Here is a tiny trained network, its code and every weight. The questions are about switching its units off for an input and a class, where a switched-off unit gives its printed mean instead of its output.

import numpy as np


def w(rows, s, z=0):
    codes = np.array(rows[::2]) - 128.0
    scale = np.full(codes.shape[1], s)
    scale[-1] = z or s
    return codes * scale


def f(y):
    return y / 2 * (1 + np.tanh(0.7978845608 * (y + 0.044715 * y**3)))


def log_softmax(a):
    a = a - a.max(-1, keepdims=True)
    return a - np.log(np.exp(a).sum(-1, keepdims=True))


def net(x, mask):
    res = np.array(x, float).reshape(1, 5) / 4 @ E
    y = f(res @ A[0][:, :-1].T + A[0][:, -1])
    res = res + np.where(mask, y, B[0][:, -1]) @ B[0][:, :-1]
    return log_softmax(res[-1] @ U[:, :-1].T + U[:, -1])


A, B = {}, {}
E = w([
[2,66,83],'x0',
[125,124,128],'x1',
[25,229,145],'x2',
[128,127,129],'x3',
[128,129,129],'x4',
],0.0067)
A[0] = w([
[60,212,81,78],'neuron 1',
[75,194,180,2],'neuron 2',
[172,85,82,41],'neuron 3',
[89,198,110,85],'neuron 4',
[174,116,244,97],'neuron 5',
[173,11,71,8],'neuron 6',
[78,48,49,50],'neuron 7',
[54,65,109,40],'neuron 8',
[153,134,40,57],'neuron 9',
],0.011,0.004)
B[0] = w([
[187,98,165,244],'neuron 1',
[244,110,206,178],'neuron 2',
[146,161,231,159],'neuron 3',
[198,77,165,191],'neuron 4',
[125,186,93,201],'neuron 5',
[157,113,197,253],'neuron 6',
[165,189,136,238],'neuron 7',
[237,199,71,211],'neuron 8',
[167,137,192,104],'neuron 9',
],0.011,0.0031)
U = w([
[130,75,249,60],'0',
[142,223,105,81],'1',
[93,118,172,238],'2',
[98,111,162,243],'3',
[99,120,168,191],'4',
[31,53,127,2],'5',
],0.015,0.0071)

Each question gives the input, the list of numbers given to net, and the class t.
The units are the neurons (one row each of A and B). Each row of codes is followed by its name. A weight is (code - 128) times the scale printed after its matrix; where a second scale follows, it is the last column's (A, B and U).
mask holds one flag per neuron, in row order. A switched-off neuron (its flag False) gives its mean, the last column of its row in B, instead of its output. The means were averaged over made-up inputs and are rounded, as every weight is.
A unit's drop is (log p(t) with every unit on - log p(t) with that unit switched off) / (log p(t) with every unit on - log p(t) with every unit switched off).
The circuit of an input: a set's keep is (log p(t) with only the set's units on - log p(t) with every unit switched off) / (log p(t) with every unit on - log p(t) with every unit switched off). Starting from all 9 units, units are removed one at a time, each time the one whose removal leaves the highest keep (on an exact tie, the one counted first), for as long as the keep stays at least 0.8.
units of the circuit, in order: the units of the circuit, biggest drop first
unit that matters most: the unit with the biggest drop
top k neurons: the k neurons with the biggest drops, biggest first
drop of u: that unit's drop, to one decimal
input [5,7,-8,-7,-2], class 0: top 2 neurons => (neuron 6; neuron 3)
input [2,-6,8,-3,-5], class 0: units of the circuit, in order => (neuron 2; neuron 1)
input [-6,-8,8,4,-8], class 0: unit that matters most => neuron 2
input [4,-2,6,6,6], class 0: top 2 neurons => (neuron 1; neuron 2)
input [4,4,-3,0,-4], class 1: units of the circuit, in order => (neuron 7; neuron 8)
input [6,-6,-8,4,5], class 0: top 4 neurons => (neuron 6; neuron 3; neuron 5; neuron 9)
input [7,2,6,0,-6], class 1: top 3 neurons => (neuron 8; neuron 7; neuron 6)
input [5,-4,-3,-4,-2], class 1: units of the circuit, in order => (neuron 8; neuron 7)
input [8,-6,8,-3,-5], class 0: units of the circuit, in order => (neuron 1; neuron 2)
input [-4,-5,5,1,1], class 0: units of the circuit, in order => (neuron 2; neuron 8)
input [-6,-3,7,-3,-7], class 0: units of the circuit, in order => (neuron 2; neuron 4)
input [8,7,-8,-7,0], class 0: top 3 neurons => (neuron 6; neuron 3; neuron 5)
input [-3,4,6,6,-1], class 0: top 3 neurons => (neuron 2; neuron 4; neuron 1)
input [7,6,-5,-6,-7], class 1: drop of neuron 6 => -0.1
input [-4,-8,8,-4,0], class 0: drop of neuron 2 => 0.2
input [7,-3,3,-3,6], class 1: drop of neuron 8 => 0.8
